Below are the code and all the weights of a small trained network. Each question names an input and a class and asks about switching units off, where a switched-off unit gives its printed mean instead of its output.

import numpy as np


def w(rows, s, z=0):
    codes = np.array(rows[::2]) - 128.0
    scale = np.full(codes.shape[1], s)
    scale[-1] = z or s
    return codes * scale


def f(y):
    return y / 2 * (1 + np.tanh(0.7978845608 * (y + 0.044715 * y**3)))


def log_softmax(a):
    a = a - a.max(-1, keepdims=True)
    return a - np.log(np.exp(a).sum(-1, keepdims=True))


def net(x, mask):
    res = np.array(x, float).reshape(1, 6) / 4 @ E
    y = f(res @ A[0][:, :-1].T + A[0][:, -1])
    res = res + np.where(mask, y, B[0][:, -1]) @ B[0][:, :-1]
    return log_softmax(res[-1] @ U[:, :-1].T + U[:, -1])


A, B = {}, {}
E = w([
[171,161,238,98,106,178,254,177,148,99,83,195],'x0',
[164,192,114,104,168,139,120,130,62,79,152,58],'x1',
[183,66,103,111,64,78,167,209,153,109,72,167],'x2',
[158,145,128,71,49,106,78,161,135,89,139,109],'x3',
[99,86,213,97,200,185,61,131,148,130,108,85],'x4',
[253,130,77,78,129,97,117,139,60,99,106,183],'x5',
],0.0077)
A[0] = w([
[118,89,62,158,232,122,141,98,112,149,126,177,41],'n1',
[49,157,140,154,110,138,250,141,143,120,127,118,187],'n2',
[131,111,105,143,139,119,137,111,123,149,121,172,4],'n3',
[48,22,136,136,166,121,64,149,161,138,101,77,154],'n4',
[124,113,18,143,119,88,109,129,112,131,140,78,94],'n5',
[49,158,124,115,83,145,58,89,135,132,162,163,108],'n6',
[156,55,121,113,8,100,149,174,170,117,96,169,86],'n7',
],0.021,0.0033)
B[0] = w([
[167,123,138,132,102,116,135,135,133,144,115,227,182],'n1',
[72,101,202,146,128,124,101,109,156,186,135,199,216],'n2',
[142,139,142,133,170,152,89,119,109,130,135,172,143],'n3',
[43,139,198,121,128,138,126,114,145,126,156,47,232],'n4',
[137,131,32,140,117,127,142,131,125,119,124,83,203],'n5',
[57,112,108,140,124,116,118,141,154,133,132,109,186],'n6',
[203,130,59,152,134,119,129,122,100,150,109,251,252],'n7',
],0.015,0.024)
U = w([
[211,190,183,2,167,176,157,161,63,13,156,26,101],'0',
[228,127,120,137,137,106,152,110,90,170,114,215,213],'1',
[42,106,192,150,129,107,136,71,183,196,188,111,157],'2',
[123,137,15,159,108,64,132,107,107,136,173,76,5],'3',
],0.0056,0.0021)

Each question gives the input, the list of numbers given to net, and the class t.
The units are the neurons (one row each of A and B). Each row of codes is followed by its name. A weight is (code - 128) times the scale printed after its matrix; where a second scale follows, it is the last column's (A, B and U).
mask holds one flag per neuron, in row order. A switched-off neuron (its flag False) gives its mean, the last column of its row in B, instead of its output. The means were averaged over made-up inputs and are rounded, as every weight is.
A unit's drop is (log p(t) with every unit on - log p(t) with that unit switched off) / (log p(t) with every unit on - log p(t) with every unit switched off).
The circuit of an input: a set's keep is (log p(t) with only the set's units on - log p(t) with every unit switched off) / (log p(t) with every unit on - log p(t) with every unit switched off). Starting from all 7 units, units are removed one at a time, each time the one whose removal leaves the highest keep (on an exact tie, the one counted first), for as long as the keep stays at least 0.8.
units of the circuit, in order: the units of the circuit, biggest drop first
most important unit: the unit with the biggest drop
k most important neurons: the k neurons with the biggest drops, biggest first
drop of u: that unit's drop, to one decimal
input [4,4,-6,4,-7,1], class 2: 2 most important neurons => n7; n1
input [4,0,7,8,1,-7], class 1: units of the circuit, in order => n7
input [-3,2,-3,0,-5,4], class 3: 2 most important neurons => n7; n5
input [1,8,5,6,8,4], class 0: 3 most important neurons => n7; n2; n1
input [4,8,7,-5,-2,-5], class 2: 3 most important neurons => n2; n7; n1
input [-6,7,-7,0,0,-3], class 3: 2 most important neurons => n5; n2
input [-4,2,3,-1,0,0], class 3: 2 most important neurons => n2; n5
input [6,1,0,2,8,4], class 0: 3 most important neurons => n7; n2; n1
input [-6,5,-6,0,1,1], class 3: 2 most important neurons => n5; n2
input [-8,-4,4,5,8,8], class 3: drop of n2 => 0.2
input [5,0,-5,8,6,3], class 0: drop of n2 => 0.4
input [-7,6,-5,1,4,8], class 3: drop of n5 => 0.2
input [8,-7,6,-4,6,-3], class 1: drop of n3 => 0.0
input [2,8,6,8,6,-5], class 0: most important unit => n2
